Below is a small trained network, with its code and all its weights. Each question gives an input and a target symbol and asks what happens when units are switched off, that is, made to give their printed mean instead of their output.

import numpy as np


def w(rows, s, z=0):
    codes = np.array(rows[::2]) - 128.0
    scale = np.full(codes.shape[1], s)
    scale[-1] = z or s
    return codes * scale


def softmax(a):
    e = np.exp(a - a.max(-1, keepdims=True))
    return e / e.sum(-1, keepdims=True)


def log_softmax(a):
    a = a - a.max(-1, keepdims=True)
    return a - np.log(np.exp(a).sum(-1, keepdims=True))


def net(x, mask):
    ids = ['ζθλμστψω'.index(c) for c in x.split()]
    T = len(ids)
    res = E[ids] + P[:T]
    u = 0
    for l in range(3):
        r = res
        for j in range(2):
            rows = slice(2 * j, 2 * j + 2)
            q, k, v = (r @ M[l][rows].T for M in (Q, K, V))
            z = softmax(np.where(np.tri(T) > 0, q @ k.T / 2**0.5, -1e9)) @ v
            o = O[l][rows]
            res = res + np.where(mask[u + j], z, o[:, -1]) @ o[:, :-1]
        u += 2
    return log_softmax(res[-1] @ U[:, :-1].T + U[:, -1])


Q, K, V, O = {}, {}, {}, {}
E = w([
[113,61,174,173,53],'ζ',
[115,58,188,103,127],'θ',
[175,109,107,39,114],'λ',
[205,51,171,63,75],'μ',
[78,53,250,163,99],'σ',
[91,94,144,61,61],'τ',
[156,36,143,144,89],'ψ',
[183,104,234,115,145],'ω',
],0.016)
P = w([
[160,4,128,89,187],'0',
[179,100,90,136,101],'1',
[157,130,112,127,108],'2',
[157,141,133,108,104],'3',
[146,131,149,114,104],'4',
[143,134,147,107,101],'5',
[136,126,146,111,88],'6',
[136,114,153,116,80],'7',
[132,125,133,103,65],'8',
[129,107,132,108,52],'9',
[109,112,124,111,50],'10',
[122,103,127,112,37],'11',
],0.011)
Q[0] = w([
[98,156,37,168,213],'0.h0',
[134,108,88,64,109],'0.h0',
[119,91,81,5,128],'0.h1',
[80,110,178,166,96],'0.h1',
],0.012)
K[0] = w([
[135,182,54,234,96],'0.h0',
[198,103,239,108,71],'0.h0',
[123,23,121,68,141],'0.h1',
[44,222,207,253,34],'0.h1',
],0.0076)
V[0] = w([
[66,137,160,119,2],'0.h0',
[137,105,200,208,68],'0.h0',
[92,168,116,177,142],'0.h1',
[68,119,160,155,189],'0.h1',
],0.0097)
O[0] = w([
[125,155,203,79,68,135],'0.h0',
[168,121,208,166,126,179],'0.h0',
[226,177,63,5,156,1],'0.h1',
[122,149,109,125,200,86],'0.h1',
],0.012,0.0091)
Q[1] = w([
[62,84,200,129,164],'1.h0',
[174,163,108,128,148],'1.h0',
[250,101,140,131,175],'1.h1',
[180,148,95,168,78],'1.h1',
],0.013)
K[1] = w([
[94,89,127,101,254],'1.h0',
[174,166,170,170,143],'1.h0',
[180,55,114,222,217],'1.h1',
[83,59,106,124,181],'1.h1',
],0.0086)
V[1] = w([
[70,147,2,111,177],'1.h0',
[132,140,69,47,16],'1.h0',
[13,106,97,72,144],'1.h1',
[224,126,156,84,93],'1.h1',
],0.0072)
O[1] = w([
[7,88,97,107,156,11],'1.h0',
[56,117,254,89,100,4],'1.h0',
[211,84,165,120,157,125],'1.h1',
[117,189,166,185,69,111],'1.h1',
],0.0099,0.015)
Q[2] = w([
[102,155,137,69,201],'2.h0',
[121,89,57,90,71],'2.h0',
[171,44,92,253,100],'2.h1',
[213,160,148,157,105],'2.h1',
],0.0072)
K[2] = w([
[216,241,133,43,114],'2.h0',
[128,161,3,156,56],'2.h0',
[72,20,183,120,85],'2.h1',
[44,18,4,36,171],'2.h1',
],0.0048)
V[2] = w([
[150,249,113,85,217],'2.h0',
[113,141,171,95,122],'2.h0',
[103,169,89,151,65],'2.h1',
[147,141,152,142,60],'2.h1',
],0.012)
O[2] = w([
[120,96,99,178,86,2],'2.h0',
[177,156,18,48,38,70],'2.h0',
[151,10,218,164,123,93],'2.h1',
[181,89,113,117,144,148],'2.h1',
],0.012,0.036)
U = w([
[121,88,206,181,37,181],'ζ',
[88,158,78,188,127,45],'θ',
[40,25,154,107,122,145],'λ',
[170,82,104,124,193,199],'μ',
[186,108,48,216,83,3],'σ',
[147,120,81,95,85,129],'τ',
[106,131,211,174,94,108],'ψ',
[97,3,108,219,108,106],'ω',
],0.0051,0.0055)

Each question gives the input, a string of symbols that net reads in full, and the target symbol t.
The units are the heads (2 rows each of Q, K, V and O). Each row of codes is followed by its name. A weight is (code - 128) times the scale printed after its matrix; where a second scale follows, it is the last column's (O and U).
mask holds one flag per head, layer by layer. A switched-off head (its flag False) gives its mean, the last column of its rows in O, instead of its output. The means were averaged over made-up inputs and are rounded, as every weight is.
A unit's drop is (log p(t) with every unit on - log p(t) with that unit switched off) / (log p(t) with every unit on - log p(t) with every unit switched off).
The circuit of an input: a set's keep is (log p(t) with only the set's units on - log p(t) with every unit switched off) / (log p(t) with every unit on - log p(t) with every unit switched off). Starting from all 6 units, units are removed one at a time, each time the one whose removal leaves the highest keep (on an exact tie, the one counted first), for as long as the keep stays at least 0.8.
circuit, biggest first: the units of the circuit, biggest drop first
most important unit: the unit with the biggest drop
which heads matter: for each layer, one digit per head in row order, 1 if its drop is at least 0.15 and else 0, layers parted by /
drop when u is switched off: that unit's drop, to one decimal
input σ θ ω, target σ: circuit, biggest first -> 1.h0, 2.h0, 0.h0, 0.h1
input λ θ ζ τ ζ τ, target λ: circuit, biggest first -> 0.h0, 1.h0
input λ θ τ τ ζ μ ψ ω μ ω ζ, target λ: circuit, biggest first -> 0.h0, 1.h0
input μ ψ ζ μ ζ, target μ: which heads matter -> 01 / 00 / 11
input σ λ ω θ ω θ ω τ μ λ λ, target ζ: circuit, biggest first -> 0.h0, 1.h0, 1.h1
input θ λ ψ ζ, target θ: circuit, biggest first -> 2.h1, 1.h1, 0.h1, 0.h0
input ζ ψ ω μ θ μ μ λ θ, target ζ: which heads matter -> 10 / 11 / 01
input ζ ζ λ μ μ, target ζ: most important unit -> 1.h1
input ζ ζ ψ ζ τ λ μ ω, target ζ: circuit, biggest first -> 1.h1, 0.h0, 2.h1
input μ τ μ σ, target μ: which heads matter -> 01 / 00 / 00
input τ τ θ τ μ μ λ τ σ σ, target τ: circuit, biggest first -> 2.h0, 1.h0, 0.h0
input θ σ ω σ μ ω, target θ: which heads matter -> 11 / 01 / 01
input θ ω σ ζ λ, target θ: circuit, biggest first -> 2.h1, 0.h1, 1.h1, 0.h0
input ω λ θ λ θ, target ω: which heads matter -> 10 / 10 / 11
input ψ τ μ τ μ λ, target ψ: circuit, biggest first -> 1.h1, 1.h0
input θ ω θ, target θ: circuit, biggest first -> 2.h1, 1.h1, 0.h1, 0.h0
input ω τ σ μ λ θ σ, target ω: circuit, biggest first -> 2.h0, 1.h0, 0.h0, 2.h1
input ω λ μ λ ω ω σ ζ ψ, target ω: which heads matter -> 11 / 10 / 11
input τ θ ω θ, target τ: most important unit -> 2.h0
input σ μ ψ, target σ: most important unit -> 1.h0
input λ θ θ ζ ψ ζ ω τ θ θ, target λ: drop when 2.h1 is switched off -> 0.1
